Below are the code and all the weights of a small trained network. Each question names an input and a target symbol and asks about switching units off, where a switched-off unit gives its printed mean instead of its output.

import numpy as np


def w(rows, s, z=0):
    codes = np.array(rows[::2]) - 128.0
    scale = np.full(codes.shape[1], s)
    scale[-1] = z or s
    return codes * scale


def f(y):
    return np.maximum(y, 0)


def softmax(a):
    e = np.exp(a - a.max(-1, keepdims=True))
    return e / e.sum(-1, keepdims=True)


def log_softmax(a):
    a = a - a.max(-1, keepdims=True)
    return a - np.log(np.exp(a).sum(-1, keepdims=True))


def net(x, mask):
    ids = ['αδζηθλτ'.index(c) for c in x.split()]
    T = len(ids)
    res = E[ids] + P[:T]
    u = 0
    for l in range(3):
        q, k, v = (res @ M[l].T for M in (Q, K, V))
        z = softmax(np.where(np.tri(T) > 0, q @ k.T / 4**0.5, -1e9)) @ v
        res = res + np.where(mask[u], z, O[l][:, -1]) @ O[l][:, :-1]
        u += 1
        y = f(res @ A[l][:, :-1].T + A[l][:, -1])
        res = res + np.where(mask[u : u + 4], y, B[l][:, -1]) @ B[l][:, :-1]
        u += 4
    return log_softmax(res[-1] @ U[:, :-1].T + U[:, -1])


Q, K, V, O, A, B = {}, {}, {}, {}, {}, {}
E = w([
[86,175,163,213,62,162,185,63],'α',
[139,68,121,45,168,117,178,169],'δ',
[148,74,49,187,132,162,172,187],'ζ',
[197,245,151,82,104,180,113,121],'η',
[151,43,101,210,41,180,16,61],'θ',
[150,183,138,96,23,159,251,60],'λ',
[122,137,52,176,128,178,192,54],'τ',
],0.015)
P = w([
[44,169,98,99,254,70,70,76],'0',
[158,137,142,112,152,103,118,118],'1',
[167,133,160,116,143,114,99,130],'2',
[175,154,180,102,138,107,101,123],'3',
[198,146,159,97,128,103,82,134],'4',
[216,183,201,118,157,83,112,102],'5',
[216,149,192,122,121,90,92,98],'6',
],0.0092)
Q[0] = w([
[188,111,131,147,163,151,2,139],'0.h0',
[151,182,198,126,121,70,199,126],'0.h0',
[212,113,177,158,111,179,113,47],'0.h0',
[68,98,93,193,82,115,149,183],'0.h0',
],0.0097)
K[0] = w([
[149,102,121,112,250,115,136,167],'0.h0',
[173,121,147,150,168,138,166,75],'0.h0',
[32,112,211,40,173,27,150,62],'0.h0',
[141,169,99,254,119,236,143,52],'0.h0',
],0.0072)
V[0] = w([
[120,177,136,160,153,208,115,64],'0.h0',
[101,178,109,186,154,123,80,254],'0.h0',
[163,149,63,176,190,230,163,131],'0.h0',
[163,122,130,142,140,214,78,184],'0.h0',
],0.0085)
O[0] = w([
[122,120,34,208,159,130,153,156,255],'0.h0',
[111,174,218,139,163,62,81,79,17],'0.h0',
[195,99,133,126,132,64,169,111,169],'0.h0',
[99,126,86,146,95,135,252,84,97],'0.h0',
],0.012,0.0044)
A[0] = w([
[122,125,84,216,163,82,142,185,110],'0.n0',
[156,177,77,172,69,136,136,147,250],'0.n1',
[171,92,110,102,144,92,86,74,48],'0.n2',
[71,70,95,174,134,2,93,68,117],'0.n3',
],0.0081,0.0012)
B[0] = w([
[177,161,201,80,74,152,148,135,190],'0.n0',
[149,173,161,157,92,106,183,189,255],'0.n1',
[144,50,126,196,88,94,188,94,156],'0.n2',
[88,144,146,140,145,250,223,116,163],'0.n3',
],0.011,0.0097)
Q[1] = w([
[145,117,254,157,57,90,80,166],'1.h0',
[124,87,152,99,139,107,84,85],'1.h0',
[123,220,132,138,170,123,131,111],'1.h0',
[43,145,179,92,145,88,105,113],'1.h0',
],0.009)
K[1] = w([
[127,186,204,255,121,163,162,119],'1.h0',
[175,91,185,162,100,111,125,135],'1.h0',
[76,121,153,102,113,183,165,105],'1.h0',
[166,171,95,135,102,138,161,176],'1.h0',
],0.0089)
V[1] = w([
[83,187,183,194,162,90,115,72],'1.h0',
[121,215,95,141,81,156,91,143],'1.h0',
[198,100,87,92,121,64,126,155],'1.h0',
[119,64,151,189,185,2,126,200],'1.h0',
],0.0081)
O[1] = w([
[114,72,234,109,91,9,119,196,113],'1.h0',
[51,117,112,141,151,164,86,254,175],'1.h0',
[212,211,114,226,215,110,25,118,74],'1.h0',
[70,220,82,10,145,143,200,160,8],'1.h0',
],0.0064,0.014)
A[1] = w([
[62,212,79,95,195,63,49,93,251],'1.n0',
[151,242,223,154,131,83,50,157,214],'1.n1',
[119,118,132,155,255,105,151,140,132],'1.n2',
[154,140,156,43,112,145,118,111,99],'1.n3',
],0.0083,0.0023)
B[1] = w([
[79,10,186,175,105,173,155,134,140],'1.n0',
[111,90,143,173,146,105,105,158,255],'1.n1',
[115,137,53,161,196,117,123,117,139],'1.n2',
[145,92,166,110,109,139,110,115,162],'1.n3',
],0.013,0.0079)
Q[2] = w([
[143,215,216,155,27,134,158,194],'2.h0',
[127,150,169,91,108,160,255,181],'2.h0',
[14,115,91,93,120,142,42,75],'2.h0',
[23,114,66,141,156,21,90,70],'2.h0',
],0.0062)
K[2] = w([
[115,125,106,84,194,140,105,73],'2.h0',
[97,160,106,90,179,149,176,166],'2.h0',
[161,131,119,135,66,120,116,137],'2.h0',
[255,138,167,122,67,108,121,153],'2.h0',
],0.0096)
V[2] = w([
[196,31,77,253,191,133,202,107],'2.h0',
[131,47,210,151,143,8,109,104],'2.h0',
[207,92,192,29,178,51,202,134],'2.h0',
[179,74,255,93,88,184,137,68],'2.h0',
],0.0056)
O[2] = w([
[1,188,180,102,215,143,100,7,251],'2.h0',
[123,156,206,80,183,82,66,134,141],'2.h0',
[238,190,150,190,195,129,218,159,77],'2.h0',
[95,152,60,135,130,1,179,142,170],'2.h0',
],0.0079,0.021)
A[2] = w([
[75,63,66,39,161,100,115,83,201],'2.n0',
[97,195,213,180,162,76,198,192,224],'2.n1',
[253,158,165,53,121,161,243,145,3],'2.n2',
[87,222,118,154,68,106,191,18,217],'2.n3',
],0.0054,0.00054)
B[2] = w([
[154,2,96,88,211,109,133,122,186],'2.n0',
[200,58,148,133,134,160,151,137,222],'2.n1',
[231,34,64,47,99,162,3,111,150],'2.n2',
[191,221,102,89,25,162,125,150,249],'2.n3',
],0.0087,0.014)
U = w([
[96,91,157,188,63,112,147,208,176],'α',
[123,108,96,114,204,119,75,95,252],'δ',
[170,64,142,139,112,142,120,109,18],'ζ',
[80,152,253,57,103,181,14,143,152],'η',
[53,106,137,84,40,76,33,84,95],'θ',
[124,127,84,102,87,195,9,203,110],'λ',
[99,226,117,161,141,129,69,85,105],'τ',
],0.0061,0.0033)

Each question gives the input, a string of symbols that net reads in full, and the target symbol t.
The units are the heads (4 rows each of Q, K, V and O) and the neurons (one row each of A and B). Each row of codes is followed by its name. A weight is (code - 128) times the scale printed after its matrix; where a second scale follows, it is the last column's (O, A, B and U).
mask holds one flag per unit, layer by layer, with each layer's heads first. A switched-off unit (its flag False) gives its mean, the last column of its rows in O or B, instead of its output. The means were averaged over made-up inputs and are rounded, as every weight is.
A unit's drop is (log p(t) with every unit on - log p(t) with that unit switched off) / (log p(t) with every unit on - log p(t) with every unit switched off).
The circuit of an input: a set's keep is (log p(t) with only the set's units on - log p(t) with every unit switched off) / (log p(t) with every unit on - log p(t) with every unit switched off). Starting from the 12 units with the biggest drops (on a tie, the unit counted first), units are removed one at a time, each time the one whose removal leaves the highest keep (on an exact tie, the one counted first), for as long as the keep stays at least 0.8.
units of the circuit, in order: the units of the circuit, biggest drop first
unit that matters most: the unit with the biggest drop
k most important neurons: the k neurons with the biggest drops, biggest first
k most important neurons of layer l: the k neurons of layer l with the biggest drops, biggest first
drop of u: that unit's drop, to one decimal
input ζ τ τ, target ζ: units of the circuit, in order	(0.h0, 1.h0, 2.h0, 2.n1)
input η δ ζ, target ζ: units of the circuit, in order	(0.n0, 2.h0, 0.h0, 2.n2)
input θ η η λ λ θ, target θ: most important neuron	(0.n3)
input η δ λ η λ, target λ: units of the circuit, in order	(0.h0, 2.h0, 2.n2, 1.h0)
input θ ζ λ, target θ: 2 most important neurons	(0.n3, 0.n1)
input λ η η θ δ, target δ: units of the circuit, in order	(1.h0, 0.n1)
input ζ θ τ η τ θ, target ζ: units of the circuit, in order	(0.h0, 1.h0, 2.h0, 2.n1)
input θ η λ τ η θ ζ, target θ: units of the circuit, in order	(0.n3, 2.h0)
input ζ η λ θ η α, target ζ: units of the circuit, in order	(1.h0, 0.h0, 2.h0, 2.n1)
input ζ α λ θ θ θ, target ζ: 2 most important neurons	(0.n3, 2.n1)
input η η τ η τ ζ λ, target η: 2 most important neurons of layer 1	(1.n1, 1.n2)
input α η τ η η, target α: 2 most important neurons of layer 0	(0.n0, 0.n3)
input λ δ η τ, target τ: 3 most important neurons of layer 0	(0.n1, 0.n0, 0.n3)
input η η δ, target δ: 2 most important neurons of layer 0	(0.n0, 0.n1)
input η η α, target η: 3 most important neurons	(1.n1, 0.n3, 1.n2)
input η η η η η τ, target η: unit that matters most	2.h0
input τ η τ θ λ θ λ, target τ: 2 most important neurons	(0.n0, 0.n3)
input ζ α λ τ, target ζ: 4 most important neurons	(0.n1, 2.n1, 0.n3, 2.n2)
input τ ζ θ δ τ η ζ, target ζ: 2 most important neurons of layer 0	(0.n0, 0.n1)
input α θ θ, target α: most important neuron of layer 0	(0.n3)
input η α τ, target η: 2 most important neurons of layer 0	(0.n0, 0.n3)
input τ η ζ, target τ: drop of 2.h0	0.5
input τ ζ η θ θ ζ, target τ: drop of 0.h0	0.8
input α λ α η θ λ, target α: drop of 0.n0	0.7
input η α ζ, target η: 2 most important neurons of layer 0	(0.n0, 0.n3)
input τ η α η α, target τ: 2 most important neurons	(0.n3, 0.n0)
